Here is a tiny trained network, its code and every weight. The questions are about switching its units off for an input and a class, where a switched-off unit gives its printed mean instead of its output.

import numpy as np


def w(rows, s, z=0):
    codes = np.array(rows[::2]) - 128.0
    scale = np.full(codes.shape[1], s)
    scale[-1] = z or s
    return codes * scale


def norm(h):
    return h / np.sqrt((h * h).mean(-1, keepdims=True) + 1e-5)


def f(y):
    return y / 2 * (1 + np.tanh(0.7978845608 * (y + 0.044715 * y**3)))


def log_softmax(a):
    a = a - a.max(-1, keepdims=True)
    return a - np.log(np.exp(a).sum(-1, keepdims=True))


def net(x, mask):
    res = np.array(x, float).reshape(1, 3) / 4 @ E
    u = 0
    for l in range(2):
        y = f(norm(res) @ A[l][:, :-1].T + A[l][:, -1])
        res = res + np.where(mask[u : u + 4], y, B[l][:, -1]) @ B[l][:, :-1]
        u += 4
    return log_softmax(norm(res)[-1] @ U[:, :-1].T + U[:, -1])


A, B = {}, {}
E = w([
[44,74,205,36],'x0',
[223,146,80,26],'x1',
[71,251,140,177],'x2',
],0.0024)
A[0] = w([
[117,248,132,219,210],'0.n1',
[13,78,197,108,7],'0.n2',
[64,254,233,36,27],'0.n3',
[141,69,108,243,120],'0.n4',
],0.0051,0.0015)
B[0] = w([
[148,214,179,168,252],'0.n1',
[181,156,202,182,210],'0.n2',
[17,62,50,29,236],'0.n3',
[2,107,8,120,181],'0.n4',
],0.005,0.0025)
A[1] = w([
[90,104,47,236,133],'1.n1',
[240,108,1,104,2],'1.n2',
[129,64,83,114,103],'1.n3',
[94,74,202,126,119],'1.n4',
],0.006,0.007)
B[1] = w([
[110,78,85,48,248],'1.n1',
[140,83,99,254,137],'1.n2',
[64,226,134,139,128],'1.n3',
[180,137,148,186,203],'1.n4',
],0.0063,0.0017)
U = w([
[31,75,38,48,252],'0',
[152,10,239,224,112],'1',
[47,225,85,241,36],'2',
[22,146,249,165,87],'3',
[236,58,57,201,112],'4',
[212,62,191,5,30],'5',
[197,239,131,123,138],'6',
],0.013,0.0038)

Each question gives the input, the list of numbers given to net, and the class t.
The units are the neurons (one row each of A and B). Each row of codes is followed by its name. A weight is (code - 128) times the scale printed after its matrix; where a second scale follows, it is the last column's (A, B and U).
mask holds one flag per neuron, layer by layer. A switched-off neuron (its flag False) gives its mean, the last column of its row in B, instead of its output. The means were averaged over made-up inputs and are rounded, as every weight is.
A unit's drop is (log p(t) with every unit on - log p(t) with that unit switched off) / (log p(t) with every unit on - log p(t) with every unit switched off).
The circuit of an input: a set's keep is (log p(t) with only the set's units on - log p(t) with every unit switched off) / (log p(t) with every unit on - log p(t) with every unit switched off). Starting from all 8 units, units are removed one at a time, each time the one whose removal leaves the highest keep (on an exact tie, the one counted first), for as long as the keep stays at least 0.8.
units of the circuit, in order: the units of the circuit, biggest drop first
unit that matters most: the unit with the biggest drop
k most important neurons: the k neurons with the biggest drops, biggest first
top k neurons in layer l: the k neurons of layer l with the biggest drops, biggest first
drop of u: that unit's drop, to one decimal
input [-7,0,-7], class 0: unit that matters most -> 0.n4
input [-2,-8,-6], class 0: 2 most important neurons -> (0.n4, 1.n1)
input [-7,-8,-3], class 0: 2 most important neurons -> (1.n1, 0.n4)
input [8,-2,-8], class 1: units of the circuit, in order -> (1.n4, 0.n3)
input [4,-6,0], class 1: top 2 neurons in layer 0 -> (0.n2, 0.n1)
input [6,-6,0], class 1: units of the circuit, in order -> (0.n2, 1.n4, 1.n3)
input [-3,0,-8], class 0: top 2 neurons in layer 1 -> (1.n3, 1.n4)
input [2,-1,-8], class 1: top 2 neurons in layer 1 -> (1.n1, 1.n4)
input [0,5,-8], class 4: top 2 neurons in layer 0 -> (0.n3, 0.n2)
input [-5,-3,0], class 0: 3 most important neurons -> (0.n4, 1.n1, 0.n2)
input [7,-4,0], class 1: 2 most important neurons -> (0.n2, 1.n4)
input [8,-7,-8], class 1: drop of 1.n4 -> 0.1
input [-2,-7,-8], class 0: drop of 1.n3 -> 0.0
input [-8,-5,-2], class 0: units of the circuit, in order -> (1.n1)
input [-8,0,-3], class 0: 2 most important neurons -> (0.n4, 1.n1)
input [-7,-8,-2], class 0: drop of 1.n1 -> 0.6
input [-1,-4,-7], class 0: drop of 0.n4 -> 0.4
